Moves between elements:
state | ρ δ
NR | HF DM
BP | DM HF
GT | CF PN
DM | NB NR
DQ | RC MQ
GJ | PN CF
NG | QC SG
BB | MQ RC
TB | FB RZ
MQ | DP DQ
BR | GM MN
JL | NR NB
NB | BM JL
DH | RZ FB
HF | CJ BP
ZL | JL BM
BH | BR TN
CF | ZZ GJ
CG | RH FH
PZ | SG QC
RH | DQ DP
FB | CG DH
TH | NG QG
RD | GJ ZZ
MN | TN BR
FM | MN GM
GM | TB FM
SG | QG NG
DP | FH RH
BM | TH ZL
FH | DH CG
QG | ZL TH
RZ | FM TB
RN | BP CJ
CJ | BH RN
TN | RN BH
PN | BB GT
RC | GT BB
QC | RD PZ
ZZ | PZ RD

The rows follow the links: the fewer symbols apart two elements are, the more alike their rows tend to be.

Each row is also shifted at random along 5 hidden directions that mean nothing.

Some elements, each with a row of numbers:
QC
  -9   +20   +39  -118  +107  +145  -158   -62  -347   -90  +206  -263  +272   -50  -178  +182  +133  +122  -155  +115  -267  +178  +513  +225   -77  -252  -468   -91   +39  +169  +204  +205   +66   -23   +27   -57  +144  -165   -52   +65  +312  +105  -150  +171   +81  +304   -88   -69  +225   +67   -53   +88  -250  +182
GM
+286   +86   +17   +22   +53  +249  +278  -380  -143  +146   +71   +27  +126  +113   -20   -82  +155  -304  -226  -330  +366   -43  -264  +220   -57   +76  -166  -112  -107  +121  +260  +312  -417    -7  -295  +287  -123  -237  +334   -37   -34   +75  +174  -198  -168  +222  +140   +33  -143  -175   +95  -505  -117  +232
JL
 +54  -102   +87  -200  -166   -58  +145  +107  -309  -109  +202  -218   +40   +72  -427  +177  +346  +396   -78  +372  -283  +260  +325   -65   +32  -141  -515   -10   +17  -188  -260  +249  +343    +6   -10  -175   -34  -211  +134  -164  +156  +133   -56  +103  +222   -21  -131   -25   +96   -83  +340  +557  -511  +149
GJ
 +43   -25  +152  -171  +230  -377  -216  +148   -92   -11   +95  -236  -235  -124  +204  +102   +22  +116   -66   +14  -347   +67  +219    -2  -384  -378   +96  -166  +162  +110  +163  -249  +118  +138   +13   +60  +219  -143  +246  -167  +306  +293   +39  -129  +122  -146  -122  -119  +293  +328  +393  -175  +147  +133
TH
 -66   +99   -22  +128   +91   -21  -272  +147   +86  +103   -11  -188  +120  -138  -118  +252  -165  +258  -108   +68  -275  -141  +504   +24   -44   -10   -94   -43  +254  +338  +213  -104  -156   -59  +159   +79  +206    -4  -147  +114  +128  -105  -225  +113  +184   +52  -210   -69   +43  +146   +57  -171  +157  -154
DP
 +34  -139  +199  -186   +24  -237   +81  +182  -151   -80   -58   +33  -359  +173  +209  +121  +156   +91   +82  +109   -65  +222  -358   -36  -156  -254  +333   +38  -178  -227  -318  -292  +301  +190  +166   -52   -84  +149  +281  -553   +34  +292  +173  -317  -118  -186   +91   +61  +130  +215   +79  +451  +307  +127
FM
  -4  -103  -287   +62  -390  +373  +233    -5   -82   +65  +106  +245   -85   -15   +54  -376  -211  -322   -86  -155  +317   -30  -180  -104  +172  +137   -84  +284  -439  -191  -181  +218  -361  +169  -430  -160  -319  +282  -124  -249  -180  -166   +74  -170  -262   +64   +81   -40  -194  -168  -464  +115   -55  +483
RZ
 +80   -53   +65   -97   -38    -1  +279  -205   +16   -99  -158  +248    +7  +288   +18  -167  +281  -157  +195    +9  +294  +189  -589    +7  +171  +118  +159   +75  -187  -307  -278   +52  +256   -74   +47  -103  -209   +34   +77   -38  -235    -4  +136    -8  -117   -63  +214  +119  -139  -227   -42  +340  -177  -145
BP
-118    +9   -94    +6  -125  -412  -221  +302  +145   +75   -98  +224   +20  -207   +95  -197  -195   +83  +130  -150  +151  -199  +172  -467   +27  +236  -315  +248  +105  +270    -1  -155  -109    -6  -346  -132  -102   +39  -287  +316   -85  -487   -18   +70  +162   -21   +10   -54  -253  -140  +769  -372  -436  +297
CJ
+251   -96   +90  -190  -167  -106  +252   +42  -331   +47  +123  -217   -35  +140  -238  +148  +194  +234  -269   +63   +10  +114  +139   -36  -136   -78  -417   +31  -117   +59  -140  +190   -20  +238  -237   +70  -192  -195  +392  -375  +155  +132  +118  -192   +93   +88   -47   +22    -5  -130  +414  +129  -359  +503
RH
-135   -64   -34  -195   -58   +92  -163   +21  -387  -115   -51  +362  +311  +138  +348  -161  +104  -301    +4  -335  +274  +232   -18   -15   -20  -104  -584  +302  -396  +291   -51   -14   -50  +176  -233  -330  -234  +170  -272  -119  +104  -396    +0   -51  -243  +456  +341  -125   -11   -80  +157   +10  -441  +866
FH
 +50  -100   -25   +49  -135  +595  +257  -160  -214  +136  +249   +66   -39   +68   +89   -98  +118  -240   -51   -37  +118  +122  -370  +206   +51  -142   -23   +10  -419  -323  -122  +264  -352   +39   -31   -38  -199  +148  +104  -526   -84  +225  +153  -219  -375   +12  +101   -17   -39   +15  -373  +244  +105  +182
PZ
-196   +11   +76   +34   +63   -95  -128    +6  +191  -228  -103   +27  +106   +71  -182   +63  +191  +185  +297  +385  -251  +118   +49   +36  +193    +1  +138   -95  +246  -304  -158   -85  +624  -261  +381  -237  +206   +34  -297  +390   -77   +28  -128  +425  +190  -146   -63    +2  +131   +44  -149  +562   -72  -711
GT
-270   +16  -195  +182   +81  +347  -272   -62   +12   +31  +169  +253  +299  -146  +282  -158   +11  -201  +243  -100   -12    +5    -1   +51   +80   -66  -327   +72  -122    -3  +230   +88  -250  -225    +1  -307   +65  +206  -555  +162   -37  -254   -95  +204  -232  +122   +92  -187  -121   +86   -19   -81  -188   -68
NB
 -57  +100   -58  +274   -17   +45  -198  +125  +288    -6  -245   -26   +49   -93  -217  +223  -355  +242    +9   +83   -55  -237  +290    +9  +199  +290  +241   +78  +265  +240   +48  -174  -122   -74  +271  +138  +129  +167  -216  +254   -85  -241  -188  +164  +212   +31  -183   +81  -104   -39  -455   -37  +349  -410
ZL
 -97  -124  -188   +30  -231   +94   +49  +256   -80  +172  +435  -236   -87  -312  -214   -61   -74  +261   -81  +211  -328   -62  +516  -168  -107  -186  -428   -24   -59  -115   +70  +234  -298   +42  -290   -84    -5   -67   +27  -192  +133   +99   -51   +16   +62  -223  -314  -138   +41  +148  +291   +37  -240  +206
NG
 +26   +54  +122   +47  +206  +149  -202   -58  -115   -63   -17  -216  +303   +48  -290  +421  +113  +262   -68  +224  -284   +56  +363  +294   +46   -53  -170  -149  +212  +176  +188   +92   +68  -152  +428   +16  +198   -49   -62   +81  +166   +76  -229  +199  +163  +224  -110   +16  +124   +72  -204  +173   +32  -318

Where do the symbols, taken in turn from left to right, take each start?
Answer with the element's name.
 +34    -5   +13  -167   +79   +92   +57   -90  -189    +1  +302  -263  -113   -83   +87   -22   +78  -102  -172    +2  -221  +147  +165  +197  -226  -351    -3  -183   -30   -63  +139   +79   +15  +129   -93   +18  +111  -187  +204  -188  +254  +323   +50  -114  -110    -2   -18  -101  +339  +184  -118   -56  +121  +222
δ δ δ δ: PN
+244   -27   +37   -43   -54  -103  +231   +40   -66  +140   -24  -165  -311   +29   -61  +113   -84  +106  -283   -64   +88  -116   -13   -58  -177   +61  +155   -27   +53  +132   +14   -48  -221  +252  -110  +378  -130  -116  +498  -346    -1  +181  +137  -339   +59   -72  -132   +75   -61   -19  +174  -265  +263  +240
ρ δ ρ δ ρ ρ: GM
 +78   +49  +281  -187  +379  -139  -124  -175  -168   -98   +54  -262  +225  +141   -92  +345  +440  +189   +41  +196  -261  +204  +128  +254  -163  -218  -149  -340  +292   +32  +130   +20  +418  -180  +394   +19  +273  -314  +107  +120  +246  +258   -33  +151  +176   +37    +0   +26  +184  +113  +375  +101  -229  -349
ρ ρ ρ ρ ρ: DP
 +65   +89  +216  -248  +153  -103   +46  -286  -140  -267  -408  +307  +237  +348  +150   -10  +149  -277   +19  -243  +408  +276  -361  +215  +122   +96   +57  +108   -98  +161  -168  -105  +454    -2  +117   -67   -96   -52   -14  +223   -27  -226   +32   +31   -80  +368  +414  +143   +40  -251  -329  +159  -173  +155
ρ δ ρ δ: CG
 +65   -43  -124  +281  -139  +645  +230  -153   +70  +198   +69   +74  -196  +112   +60   -32  -156  -162   -43   +53  +108  -125  -501  +208  +129   +55  +455   +70  -358  -347   -92  +140  -455    +3  +198  +163  -186  +341  +109  -579  -270  +215  +125  -268  -404  -126   +31  +120  -171   +30  -811  +259  +652  -300
ρ δ ρ ρ δ: FH
 -45  +107  +138   -66  +163  -292  -270   +48   +84  -124  -267   -27  +264  +116  -241  +243   +81  +339   +83  +134  -117   +11  +309   +11   +26  +159  -184   -11  +338  +271   +14  -108  +375  -154  +232   -26  +165  -140  -150  +459   +60  -195  -198  +298  +348  +171   -32   +53   +15   -72  +247   +98  -287  -271
δ δ ρ δ: QG
 -56   +55  -291  +450  -133  +433    +2   -15  +241  +297  +106  +181  +223  -201   -68  -196  -253   -81  +118  -179  +219  -344   -52  -113  +206  +313  -294  +102  -109   +84  +222  +255  -780  -234  -188   +39  -102  +232  -331   +65  -285  -324   -70   +25  -152   +33   -60   -15  -440  -171   +67  -440   -82  -135
δ ρ ρ δ ρ δ ρ: BR
-120   +21  -117  +242  -139   +58  -230  +348  +110   +25  -248  +111   +64    +4  -168  +234  -343  +258   +20   +92   +16  -197  +362  -111  +234  +227   -64  +330   -14  +265  -113  -108  -145   +61  +202   -23  -100  +308  -310   -21   -49  -371  -186   +58  +141  +134  -140   +28  -153   -46  -364  +235  +235   +17
δ δ δ δ δ: NR
+173   -89   +56  -411  -222  -702  +281  +267  -139  -222   -39  -244  -406   -40  -182   -91   -43  +239  -310   +80   -29  +181  +251  -295  -189   -32   +38   +86   +97   -20  -350  -102  +573  +408  -453   +67  -105  -328  +479    +9  +156  +142   +89  -174  +385  -182   -62   +31  +241  -109  +334   +79  -266  +603
δ δ δ δ ρ ρ: BH
-177   -77  -197  -144  -149  -700   -91  +352  +314   -63  +103  -101  -416  -527  +134  -467  -348   +34  +128    -5  -260  -171  +337  -533  -149   -61  +278   -10  +314  -103   -34  -298  +323  +153  -521  -146  +230  -209  -120  +557   +24   -58   -12  +184  +305  -524  -204  -127  +261  +179  +386  -318   -83  +122
δ ρ ρ δ: ZZ
 +77   -77   -34  -107   -35   -85  +181   +61   -24   +18  +174  -140  -437  -135  +259  -179  -153  -219  -187   -72  -117    +7  -136   +20  -223  -253  +462   -96  -108  -187   +10   -76   -71  +286  -214  +115    -1   -37  +335  -324   +86  +345  +150  -286  -170  -212   -36    -9  +304  +226  -232  -115  +451  +288
ρ ρ ρ ρ: RZ
 -61   +37   -40  +185   -12  -198  -146  +191  +205  +209  -161  +335   +13    +4  +135    -1   -36   +96  +340   -48  +208  -198  -331  -382   +92  +251  -142  +197   -10  +115   -56  -181  -256  -171   -19  -107  -131  +218  -185   -58  -217  -294   +62   -61   -16  -106   +57   +52  -446   -21  +799  -168  -159   -67
ρ δ δ δ: CJ
-182   +21  -289  +117    +9  +278  -148  -124   -32  +111  +156  +257  +191  -209  +414  -430  -204  -546   +73  -446  +251  -141   -14   +41    -7   -57  -259  +116  -223  +181  +299   +80  -542   -25  -400  -154   -20  +145  -362  +233   -22  -320   +42   +31  -340  +209  +182  -166   -75   +15   -77  -629  -167  +435
ρ δ ρ ρ δ δ: DP
